Each row has a name. After each piece below comes the name of the row it's from, unless a question asks for something else. Each question is about the rows just above it. Places in a row count from 1.

[125 134 142 139 120  97  88 105 140 174 184 162 119  80  70  93 133 166
 173 155 127 109 109 120 130 128 117 111 120 143 165 168 145 107  76  73
 103 148 181 183 155 115  88  88 108 134 147 143 131 126 132 144 147 132
 106  87  89 118 158 184 179 144] = D
[130 122 123 115 153 130 104 131 104 119 122 123 154 162 149 116  84  74
  96 138 177 187 164 122  87  78  98 129 152 154 141 127 124 132 139 135
 116  96  93 113 149 178 180 151 107  74  71 100 142 172 174 151 121 104
 106 120 130 129 119 115 125 147] = U
[111 102 110 136 165 178 161 121  82  68  89 131 169 182 164 130 101  94
 107 127 137 135 125 123 134 150 156 143 112  84  78 102 145 181 186 159
 115  81  76  99 134 157 159 143 125 120 126 134 132 116 101  98 118 152
 177 175 146 101  71  74 106 149] = H
[118 104 104 123 153 176 171 139  97  70  76 111 155 181 176 145 111  93
  99 118 135 138 129 123 127 143 156 152 127  95  77  89 126 167 189 174
 135  93  75  87 120 151 161 151 132 121 123 132 135 124 106  97 107 137
 168 180 162 120  81  68  89 131] = Z
[ 77  94 127 150 156 144 129 122 130 138 136 118 100  93 110 145 176 182
 156 113  76  69  96 139 171 175 153 124 104 105 118 130 130 121 115 123
 143 162 163 139 102  75  77 109 153 184 182 150 109  84  85 110 138 152
 146 133 125 130 139 141 129 106] = J
[110 145 176 181 155 112  76  70  97 139 171 174 153 123 104 104 119 131
 130 121 115 123 144 163 164 140 103  76  77 110 154 184 182 150 108  83
  85 111 138 152 146 133 125 129 139 142 128 106  89  95 125 162 184 175
 137  94  70  79 116 154 173 164] = K
[125 116 121 130 131 120 105 102 120 150 175 173 143 101  71  73 107 151
 180 177 148 113  94  97 117 134 138 129 122 127 142 155 153 130  98  78
  87 122 163 188 177 139  97  76  85 116 147 161 153 134 122 122 130 135
 126 108  97 105 133 165 180 165] = S
[153 110  76  70  98 141 174 178 155 121 100  99 115 131 135 126 120 125
 141 158 160 137 103  78  79 111 156 185 182 149 106  80  83 110 140 156
 151 136 124 126 135 138 129 108  93  98 126 161 182 172 135  92  68  79
 117 157 177 167 139 111 101 110] = M
[ 78 112 152 172 166 140 116 107 115 127 130 122 123 115 153 130 104 131
 104 119 121 123 125 167 186 172 135  99  85  97 122 143 145 136 127 129
 139 147 141 119  94  84 101 139 175 187 164 121  82  71  93 131 161 169
 153 128 114 115 125 131 125 112] = R
tags:
[144] -> q976
[143] -> q789
[106] -> q727
[102] -> q541
[101] -> q467
[108] -> q247
[107] -> q404
Join H by its entry at place 44: : q789
[153 123 104 104 119 131 130 121 115 123] is in which row? : K
Give the next entry after [130 122 123 115 153 130 104 131 104 119 121 123]. : [125]
The next entry after [113  76]: : [69]
Where do [125 116 121 130 131 120 105 102 120 150 175 173 143 101  71  73 107 151
 180 177 148 113  94  97 117 134 138 129 122 127 142 155 153 130  98  78
  87 122 163 188 177 139  97  76  85 116 147 161 153 134 122 122 130 135
 126 108  97 105 133 165 180 165] appear? : S

[114 126 137 141]  N
[134 115 153 116]  G
[138 152 151 153]  L
[142 106 115 114]  E
[146 134 124 141]  X
[115 134 124 122]  A
[100 165 164 128]  T
which: [138 152 151] : L
Give the next entry after [134 115]. : [153]
What is the next entry after [114 126]? : [137]
which: [115 134 124 122] : A
Does one of the named rows hold [115 134 124] side by side, in this order? : yes
[134 115] is in which row? : G

[125 126 145 173 149 121 120 113 145 110 152 134 139 148 151 134 140 131
 127 158 185 147 118  99 146 139 129 129 164 113 132 138 115 117 127] -> Y
[119 149 135 105 103 128 132 127  94 124  93 138 137 110 103 122 113 140
 109 145  84 109 127 140 127 122 129 143 141 115 120 118 123 147 158] -> W
[ 88 130 157 137  92 149 143 132 135 118 116 122 130 131  94  89 131 133
 129 146 111 140 163 101 123 125 114 138 100 117 116 109 115  98 149] -> V
[131 124 101  97  99 116 124 136  88 133 117 143 128 112 121 132 119 138
 113 105 102 107 111 138 126 121 128 127 140 111 118 125 128 169 148] -> F
Table of tags by key:
[119] -> q630
[120] -> q311
[132] -> q129
[88] -> q206
[125] -> q39
[131] -> q520
[113] -> q318
Look up the entry of W at place 1 in the table: : q630
Which row holds [ 88 130 157 137  92 149 143 132 135 118 116 122 130 131  94  89 131 133
 129 146 111 140 163 101 123 125 114 138 100 117 116 109 115  98 149]? : V

[124 128 140 180 135 132 107 127 114  96  97 111 120 125 110 116 114 120
 146 161 160 139 134 137 122 135 140 112 134 164] = C
[154  79 120 120 125 163 107 127 114  96  97 111 120 125 110 116 114 120
 146 161 160 131 167 121 120 126 128 140 138 150] = B
[102 161 163 120 125 120 152 129 166 138 146 126 128 131 104 111 152 162
 143 115 149 157 130  76 103 115 122 140 112 137] = P
The row with [161 160 139 134 137 122 135 140 112 134 164] is : C
which: [163 120 125 120] : P
Give the next entry after [126 128 140]. : [138]
The next entry after [132 107 127 114  96  97 111]: : [120]
which: [103 115] : P
The next entry after [122 135]: : [140]
Give the next entry after [160 139 134 137 122 135 140]. : [112]

[128 124 151 127 117 125 123 106 151  99 124 141 124 120  97 143 140 126
 111 108 126 141 123 123 182 132 118 130 128 118 119 142 158 119 150  98
 126 125 112] -> fek
[118 115 129 120 121 112 112 121 135 132 124 139 121 118 127 124 129 127
 123 119 121 126 126 115 130 127 112 130 111 128 131 127 120 116 128 127
 117 128 119] -> Dumok
[118 115 129 120 121 112 112 121 135 132 124 139 121 118 127 124 129 127
 123 119 121 126 126 115 130 127 112 130 111 128 131 127 120 116 128 127
 132 129 139] -> bita
Is [119 150  98 126 125] printed in one of the named rows, side by side and in this order? : yes
which: [128 119] : Dumok
which: [118 115 129 120 121 112 112 121 135 132 124 139 121 118 127 124 129 127
 123 119 121 126 126 115 130 127 112 130 111 128 131 127 120 116 128 127
 117 128 119] : Dumok
tags:
[123] -> q417
[113] -> q664
[120] -> q388
[119] -> q282
[112] -> q121
Join fek by its entry at place 39: : q121
Is [140 143] printed in one of the named rows, side by side and in this order? : no
which: [118 115 129 120 121 112 112 121 135 132 124 139 121 118 127 124 129 127
 123 119 121 126 126 115 130 127 112 130 111 128 131 127 120 116 128 127
 132 129 139] : bita

[119 142 110 134 119 133] = zibus
[120 144 120 129 113 134] = Bapod
[124 104 107 126 126 125] = fafal
[130 135 168  90  79 135] = pul
[123 136  95 161 162 126] = sife
[140 147 177 116 124 129] = kav
Table of tags by key:
[118] -> q349
[127] -> q98
[113] -> q197
[124] -> q580
[126] -> q900
[79] -> q304
[119] -> q479
[162] -> q708
[163] -> q482
The tag of fafal, keyed by place 5: : q900
which: [140 147 177 116 124 129] : kav
Is [142 110 134 119 133] printed in one of the named rows, side by side and in this order? : yes

[129 127 129 130 121 129 124 140 130 129 120 131 137 135 128 134 122 103
 122 134 137 135 129 130 134 120] -> nugez
[120 132 123 124 107 125 135  84 126 117 147 136 115 128 129  84 145 116
 154 121 124 109 114 124 107 134] -> sot
[132 133 129 125 125 132 133 127 124 136 122 137 134 128 131 120 103 135
 135 137 137 129 131 126 130 152] -> Gar
[127 134 127 124 100 133 132 107 123 132 136 138 126 129 140 107 117 127
 153 134 137 124 124 126 123 153] -> nupu
tags:
[120] -> q680
[147] -> q75
[127] -> q825
Look up the entry of sot at place 1 in the table: : q680
The row with [128 131 120 103 135 135] is : Gar
The next entry after [122 137 134 128 131 120 103 135]: : [135]
which: [127 134 127 124 100 133 132 107 123 132 136 138 126 129 140 107 117 127
 153 134 137 124 124 126 123 153] : nupu

[107 127 181 165 123 129 135  83] : tofub
[140  76 105  86 173 153 152 126] : Rog
[ 76 105 140 154 151 123 126 183] : rasak
[107 106 138  95 154 149 140 121] : fute
Give the next entry after [140 154 151]. : [123]
Table of tags by key:
[165] -> q765
[107] -> q14
[86] -> q447
[83] -> q99
Join tofub by its entry at place 4: : q765
which: [105  86 173 153] : Rog
which: [140  76 105] : Rog
Among the named rows, does one hold [138  95 154 148] next to each other, in this order? : no
Among the named rows, does one hold [174 153 152 126] next to each other, in this order? : no

[120 168 133 140 129 120] : kan
[122 150  97 156 121 141] : modu
[166  80 139 120 150 147] : Tiz
[135  97 139 106 154  95] : Badom
[ 86 106 133 140 129 120] : goti
[141 132 103 146 149 172] : Nazed
[ 96 156  95  99 105 174] : nebu
[141 132 103 183 149 172] : kuvo
[120 106 133 140 129 120] : nago
Where do [141 132 103 146 149] appear? : Nazed
tags:
[149] -> q870
[106] -> q530
[146] -> q604
[145] -> q745
[99] -> q631
[103] -> q292
Look up the entry of Nazed at place 4 in the table: : q604
which: [ 97 156] : modu

[135 164 134  83 109 109]  papam
[139 155 128 112 126 108]  Fekuz
[108 109 118 129 113 109]  lesa
[154 128 116 149 109 109]  leges
Among the named rows, does one hold [128 111 126] next to each other, in this order? : no
Which row holds [154 128 116 149 109 109]? : leges
The next entry after [154 128 116]: : [149]
What is the next entry after [118 129]? : [113]
Does one of the named rows hold [149 109 110] side by side, in this order? : no
The next entry after [128 116 149 109]: : [109]

